Below is a small trained network, with its code and all its weights. Each question gives an input and a target symbol and asks what happens when units are switched off, that is, made to give their printed mean instead of their output.

import numpy as np


def w(rows, s, z=0):
    codes = np.array(rows[::2]) - 128.0
    scale = np.full(codes.shape[1], s)
    scale[-1] = z or s
    return codes * scale


def norm(h):
    return h / np.sqrt((h * h).mean(-1, keepdims=True) + 1e-5)


def f(y):
    return np.maximum(y, 0)


def softmax(a):
    e = np.exp(a - a.max(-1, keepdims=True))
    return e / e.sum(-1, keepdims=True)


def log_softmax(a):
    a = a - a.max(-1, keepdims=True)
    return a - np.log(np.exp(a).sum(-1, keepdims=True))


def net(x, mask):
    ids = ['αβγδεζηθλξπσψω'.index(c) for c in x.split()]
    T = len(ids)
    res = E[ids] + P[:T]
    u = 0
    for l in range(3):
        q, k, v = (norm(res) @ M[l].T for M in (Q, K, V))
        z = softmax(np.where(np.tri(T) > 0, q @ k.T / 4**0.5, -1e9)) @ v
        res = res + np.where(mask[u], z, O[l][:, -1]) @ O[l][:, :-1]
        u += 1
        y = f(norm(res) @ A[l][:, :-1].T + A[l][:, -1])
        res = res + np.where(mask[u : u + 8], y, B[l][:, -1]) @ B[l][:, :-1]
        u += 8
    return log_softmax(norm(res)[-1] @ U[:, :-1].T + U[:, -1])


Q, K, V, O, A, B = {}, {}, {}, {}, {}, {}
E = w([
[113,90,203,176,145,138],'α',
[116,102,143,104,155,88],'β',
[98,166,158,135,89,105],'γ',
[174,147,164,121,132,145],'δ',
[109,158,174,92,137,137],'ε',
[104,38,110,193,123,105],'ζ',
[120,132,197,105,107,152],'η',
[37,173,98,97,182,99],'θ',
[148,3,177,73,122,90],'λ',
[66,90,156,129,120,152],'ξ',
[88,132,142,166,142,129],'π',
[52,122,112,130,146,130],'σ',
[127,102,129,139,164,95],'ψ',
[149,151,195,101,125,123],'ω',
],0.02)
P = w([
[181,188,76,58,64,123],'0',
[84,110,120,116,147,174],'1',
[131,93,191,113,106,22],'2',
[88,113,106,102,144,172],'3',
[86,110,106,109,140,173],'4',
[122,95,157,96,114,3],'5',
[113,121,116,103,132,179],'6',
[87,120,100,107,136,171],'7',
[143,95,170,104,105,8],'8',
[130,126,116,99,123,184],'9',
[86,121,100,106,133,173],'10',
[168,100,192,107,90,13],'11',
[148,169,96,115,97,190],'12',
[86,124,100,107,132,173],'13',
],0.011)
Q[0] = w([
[131,111,181,84,2,4],'L0H0',
[210,125,122,151,200,172],'L0H0',
[97,175,111,157,71,127],'L0H0',
[208,157,101,192,129,112],'L0H0',
],0.0076)
K[0] = w([
[142,159,67,89,3,116],'L0H0',
[208,108,119,162,163,170],'L0H0',
[111,108,172,158,72,104],'L0H0',
[154,173,121,164,116,112],'L0H0',
],0.0079)
V[0] = w([
[85,105,174,164,119,145],'L0H0',
[124,109,165,127,129,3],'L0H0',
[40,157,83,125,49,166],'L0H0',
[163,137,112,191,97,155],'L0H0',
],0.0047)
O[0] = w([
[91,93,253,174,189,158,201],'L0H0',
[195,59,178,173,192,148,174],'L0H0',
[138,152,121,151,121,97,183],'L0H0',
[206,54,74,143,169,148,7],'L0H0',
],0.0062,0.0021)
A[0] = w([
[149,65,123,136,73,205,62],'L0N0',
[67,43,27,146,121,227,1],'L0N1',
[193,129,153,74,120,115,75],'L0N2',
[163,108,178,143,111,151,159],'L0N3',
[154,154,118,137,115,180,93],'L0N4',
[203,141,89,128,140,211,120],'L0N5',
[111,138,134,138,254,251,130],'L0N6',
[136,90,87,106,136,65,105],'L0N7',
],0.0092,0.003)
B[0] = w([
[98,1,129,138,85,67,159],'L0N0',
[39,212,61,189,52,50,170],'L0N1',
[128,183,87,133,155,59,173],'L0N2',
[20,115,52,85,173,87,195],'L0N3',
[35,138,123,137,177,184,145],'L0N4',
[120,122,183,109,232,80,154],'L0N5',
[117,234,238,197,141,167,255],'L0N6',
[133,146,191,215,92,216,159],'L0N7',
],0.0065,0.0067)
Q[1] = w([
[128,174,122,146,108,178],'L1H0',
[121,144,107,131,147,249],'L1H0',
[123,117,96,84,143,157],'L1H0',
[168,132,108,129,147,200],'L1H0',
],0.015)
K[1] = w([
[66,212,183,240,115,75],'L1H0',
[19,110,210,123,224,36],'L1H0',
[73,69,130,75,111,42],'L1H0',
[77,120,156,124,216,3],'L1H0',
],0.0069)
V[1] = w([
[94,12,150,147,114,136],'L1H0',
[80,254,196,100,240,44],'L1H0',
[110,91,139,204,229,243],'L1H0',
[241,51,176,141,79,110],'L1H0',
],0.004)
O[1] = w([
[58,38,133,61,73,38,99],'L1H0',
[187,61,212,100,117,157,253],'L1H0',
[60,159,28,149,212,116,103],'L1H0',
[254,93,52,20,47,122,52],'L1H0',
],0.0051,0.0059)
A[1] = w([
[164,149,189,170,124,120,154],'L1N0',
[122,235,13,254,204,192,40],'L1N1',
[179,146,150,20,130,2,239],'L1N2',
[64,172,61,198,192,108,134],'L1N3',
[196,26,227,152,12,136,2],'L1N4',
[45,125,167,93,219,99,139],'L1N5',
[79,67,217,95,67,146,105],'L1N6',
[105,5,126,191,61,114,231],'L1N7',
],0.0063,0.0022)
B[1] = w([
[121,92,98,145,102,197,201],'L1N0',
[211,109,134,75,165,78,158],'L1N1',
[19,12,75,195,160,95,193],'L1N2',
[199,40,195,182,105,67,178],'L1N3',
[186,170,159,71,121,172,175],'L1N4',
[241,67,105,137,93,148,255],'L1N5',
[145,118,3,172,147,86,223],'L1N6',
[37,131,81,73,186,14,190],'L1N7',
],0.0067,0.0071)
Q[2] = w([
[151,154,153,125,148,24],'L2H0',
[112,126,119,126,214,245],'L2H0',
[57,210,77,221,125,179],'L2H0',
[160,172,248,123,140,140],'L2H0',
],0.011)
K[2] = w([
[171,249,100,124,172,76],'L2H0',
[91,75,188,138,188,168],'L2H0',
[69,138,147,245,130,130],'L2H0',
[129,189,206,118,167,153],'L2H0',
],0.013)
V[2] = w([
[92,104,174,29,189,145],'L2H0',
[41,220,158,155,37,113],'L2H0',
[121,28,188,125,14,167],'L2H0',
[111,86,2,127,156,206],'L2H0',
],0.0068)
O[2] = w([
[97,53,107,59,205,240,154],'L2H0',
[75,154,135,77,114,168,176],'L2H0',
[106,99,53,204,93,154,156],'L2H0',
[102,84,246,149,94,124,3],'L2H0',
],0.011,0.005)
A[2] = w([
[168,126,77,9,100,204,138],'L2N0',
[33,115,127,85,93,161,34],'L2N1',
[108,121,96,96,131,68,255],'L2N2',
[169,145,107,165,202,173,105],'L2N3',
[188,184,191,139,136,154,95],'L2N4',
[133,197,178,160,86,157,54],'L2N5',
[148,78,86,135,140,85,217],'L2N6',
[123,90,85,197,3,155,150],'L2N7',
],0.011,0.0047)
B[2] = w([
[123,142,91,199,184,153,192],'L2N0',
[168,110,198,194,56,172,171],'L2N1',
[92,197,175,90,157,181,253],'L2N2',
[170,139,116,80,70,14,247],'L2N3',
[152,34,182,176,120,166,176],'L2N4',
[195,213,62,71,160,141,163],'L2N5',
[171,176,106,181,113,197,249],'L2N6',
[194,59,145,2,112,110,236],'L2N7',
],0.0086,0.0059)
U = w([
[105,77,144,234,179,122,143],'α',
[221,78,77,165,84,122,68],'β',
[171,144,126,68,75,116,193],'γ',
[180,92,234,115,174,126,112],'δ',
[119,142,149,156,152,240,95],'ε',
[81,116,99,157,127,22,188],'ζ',
[150,74,128,126,90,216,92],'η',
[90,157,150,65,201,99,145],'θ',
[112,42,82,99,161,103,137],'λ',
[84,123,211,132,82,142,189],'ξ',
[173,187,121,215,123,83,185],'π',
[83,197,106,146,125,113,189],'σ',
[212,104,172,200,97,41,2],'ψ',
[145,125,6,169,178,134,47],'ω',
],0.012,0.0032)

Each question gives the input, a string of symbols that net reads in full, and the target symbol t.
The units are the heads (4 rows each of Q, K, V and O) and the neurons (one row each of A and B). Each row of codes is followed by its name. A weight is (code - 128) times the scale printed after its matrix; where a second scale follows, it is the last column's (O, A, B and U).
mask holds one flag per unit, layer by layer, with each layer's heads first. A switched-off unit (its flag False) gives its mean, the last column of its rows in O or B, instead of its output. The means were averaged over made-up inputs and are rounded, as every weight is.
A unit's drop is (log p(t) with every unit on - log p(t) with that unit switched off) / (log p(t) with every unit on - log p(t) with every unit switched off).
The circuit of an input: a set's keep is (log p(t) with only the set's units on - log p(t) with every unit switched off) / (log p(t) with every unit on - log p(t) with every unit switched off). Starting from the 12 units with the biggest drops (on a tie, the unit counted first), units are removed one at a time, each time the one whose removal leaves the highest keep (on an exact tie, the one counted first), for as long as the keep stays at least 0.8.
units of the circuit, in order: the units of the circuit, biggest drop first
unit that matters most: the unit with the biggest drop
k most important neurons: the k neurons with the biggest drops, biggest first
top k neurons in layer l: the k neurons of layer l with the biggest drops, biggest first
input λ σ δ, target λ: most important neuron -> [L1N2]
input θ λ γ, target θ: units of the circuit, in order -> [L2H0; L1N6; L1N3]
input π σ ε ζ ζ, target ζ: units of the circuit, in order -> [L1N7; L0N1]
input ψ ε δ θ σ, target σ: top 3 neurons in layer 1 -> [L1N2; L1N3; L1N1]
input ε ω ζ, target ε: 2 most important neurons -> [L1N5; L1N6]
input π δ β δ δ π, target π: 3 most important neurons -> [L1N5; L0N6; L1N1]
input θ σ λ α δ δ ζ, target ζ: units of the circuit, in order -> [L0N1; L1N7]
input ω θ λ λ δ σ, target ω: top 3 neurons in layer 1 -> [L1N6; L1N7; L1N4]
input ξ ψ ζ α π δ α δ δ, target ξ: 3 most important neurons -> [L1N2; L1N6; L1N5]
input γ σ π ω ε α, target γ: 2 most important neurons -> [L2N7; L0N6]
input α α γ λ α π, target α: top 3 neurons in layer 2 -> [L2N6; L2N3; L2N2]
input π δ ψ η β α θ η π, target π: 2 most important neurons -> [L1N5; L1N1]
input γ α δ γ η δ, target γ: 4 most important neurons -> [L1N2; L2N7; L0N6; L1N5]
input ω ψ η ψ α δ π δ α δ ζ ψ, target ω: top 2 neurons in layer 1 -> [L1N6; L1N5]
input δ δ ω ζ δ ξ γ, target γ: units of the circuit, in order -> [L2N7]
input θ γ η θ β δ, target θ: top 2 neurons in layer 0 -> [L0N2; L0N3]
input ε γ α, target ε: 2 most important neurons -> [L0N6; L1N6]
input δ η θ δ η ζ, target δ: top 3 neurons in layer 1 -> [L1N5; L1N2; L1N4]
input θ ε α ζ γ, target γ: top 2 neurons in layer 1 -> [L1N2; L1N6]
input ξ σ ε δ, target δ: unit that matters most -> L0N5
input δ ψ ψ δ π θ δ ξ, target ξ: 3 most important neurons -> [L0N1; L2N7; L2N1]
input δ ω α α ε η π ξ γ, target δ: top 2 neurons in layer 0 -> [L0N5; L0N4]
input ε δ δ π γ ε, target ε: top 2 neurons in layer 1 -> [L1N5; L1N6]
input λ π θ β θ α γ γ δ δ σ ξ, target λ: 2 most important neurons -> [L1N2; L0N6]
input ζ α β, target ζ: 3 most important neurons -> [L1N2; L1N7; L0N6]
input ω π α, target ω: 2 most important neurons -> [L1N6; L1N5]
input θ α ξ ζ π σ σ λ λ, target θ: unit that matters most -> L0H0
input α α λ π ε δ ζ ζ α ω ε π, target α: top 3 neurons in layer 2 -> [L2N3; L2N6; L2N2]
